Here is a tiny trained network, its code and every weight. The questions are about switching its units off for an input and a class, where a switched-off unit gives its printed mean instead of its output.

import numpy as np


def w(rows, s, z=0):
    codes = np.array(rows[::2]) - 128.0
    scale = np.full(codes.shape[1], s)
    scale[-1] = z or s
    return codes * scale


def f(y):
    return np.maximum(y, 0)


def log_softmax(a):
    a = a - a.max(-1, keepdims=True)
    return a - np.log(np.exp(a).sum(-1, keepdims=True))


def net(x, mask):
    res = np.array(x, float).reshape(1, 6) / 4 @ E
    y = f(res @ A[0][:, :-1].T + A[0][:, -1])
    res = res + np.where(mask, y, B[0][:, -1]) @ B[0][:, :-1]
    return log_softmax(res[-1] @ U[:, :-1].T + U[:, -1])


A, B = {}, {}
E = w([
[173,2,186],'x0',
[179,126,164],'x1',
[80,153,235],'x2',
[216,189,132],'x3',
[215,145,167],'x4',
[121,82,94],'x5',
],0.0084)
A[0] = w([
[59,100,206,166],'n1',
[42,188,112,237],'n2',
[164,198,205,131],'n3',
[149,45,136,167],'n4',
[136,228,185,66],'n5',
[185,175,74,130],'n6',
[5,67,60,228],'n7',
[73,140,145,143],'n8',
[103,48,73,255],'n9',
],0.012,0.0053)
B[0] = w([
[8,37,206,197],'n1',
[111,74,210,218],'n2',
[39,153,112,193],'n3',
[177,103,156,195],'n4',
[57,133,24,182],'n5',
[190,165,101,180],'n6',
[214,125,196,254],'n7',
[47,54,142,165],'n8',
[255,123,243,225],'n9',
],0.0064,0.012)
U = w([
[189,194,157,54],'0',
[203,188,230,240],'1',
[135,249,109,128],'2',
[223,29,130,118],'3',
[90,122,58,62],'4',
[61,62,191,199],'5',
[114,102,169,2],'6',
],0.012,0.0073)

Each question gives the input, the list of numbers given to net, and the class t.
The units are the neurons (one row each of A and B). Each row of codes is followed by its name. A weight is (code - 128) times the scale printed after its matrix; where a second scale follows, it is the last column's (A, B and U).
mask holds one flag per neuron, in row order. A switched-off neuron (its flag False) gives its mean, the last column of its row in B, instead of its output. The means were averaged over made-up inputs and are rounded, as every weight is.
A unit's drop is (log p(t) with every unit on - log p(t) with that unit switched off) / (log p(t) with every unit on - log p(t) with every unit switched off).
The circuit of an input: a set's keep is (log p(t) with only the set's units on - log p(t) with every unit switched off) / (log p(t) with every unit on - log p(t) with every unit switched off). Starting from all 9 units, units are removed one at a time, each time the one whose removal leaves the highest keep (on an exact tie, the one counted first), for as long as the keep stays at least 0.8.
units of the circuit, in order: the units of the circuit, biggest drop first
top k neurons: the k neurons with the biggest drops, biggest first
drop of u: that unit's drop, to one decimal
input [3,-3,1,-2,6,-7], class 5: units of the circuit, in order -> [n9, n7]
input [-3,-8,-6,-4,-1,-3], class 1: units of the circuit, in order -> [n7, n9]
input [3,8,5,-5,6,6], class 5: units of the circuit, in order -> [n1]
input [-8,-3,0,-1,1,-8], class 4: units of the circuit, in order -> [n5, n9]
input [-6,3,-8,-7,6,4], class 1: units of the circuit, in order -> [n9, n5, n8]
input [0,0,6,2,8,8], class 5: top 4 neurons -> [n9, n7, n3, n6]
input [-1,-3,-3,4,8,1], class 2: top 3 neurons -> [n9, n7, n2]
input [3,4,-8,-1,-4,-4], class 1: units of the circuit, in order -> [n9, n5]
input [-4,4,-2,-7,-6,-1], class 1: top 4 neurons -> [n7, n9, n5, n3]
input [-6,-5,3,6,-2,-1], class 2: top 3 neurons -> [n1, n6, n5]
input [-3,-7,-2,-8,3,-3], class 1: top 4 neurons -> [n7, n9, n5, n3]
input [-6,1,-4,-2,2,-5], class 2: top 3 neurons -> [n9, n7, n1]
input [-7,4,-8,-7,-4,1], class 1: top 2 neurons -> [n7, n9]
input [-3,-5,-8,5,2,-2], class 2: top 2 neurons -> [n7, n9]
input [-1,-3,1,-2,-1,8], class 3: top neuron -> [n3]
input [-6,-7,-3,-8,3,8], class 3: drop of n8 -> 0.2
input [-6,8,1,8,7,-3], class 2: drop of n6 -> 0.0
input [0,1,-5,-4,-8,-2], class 1: drop of n9 -> 0.2
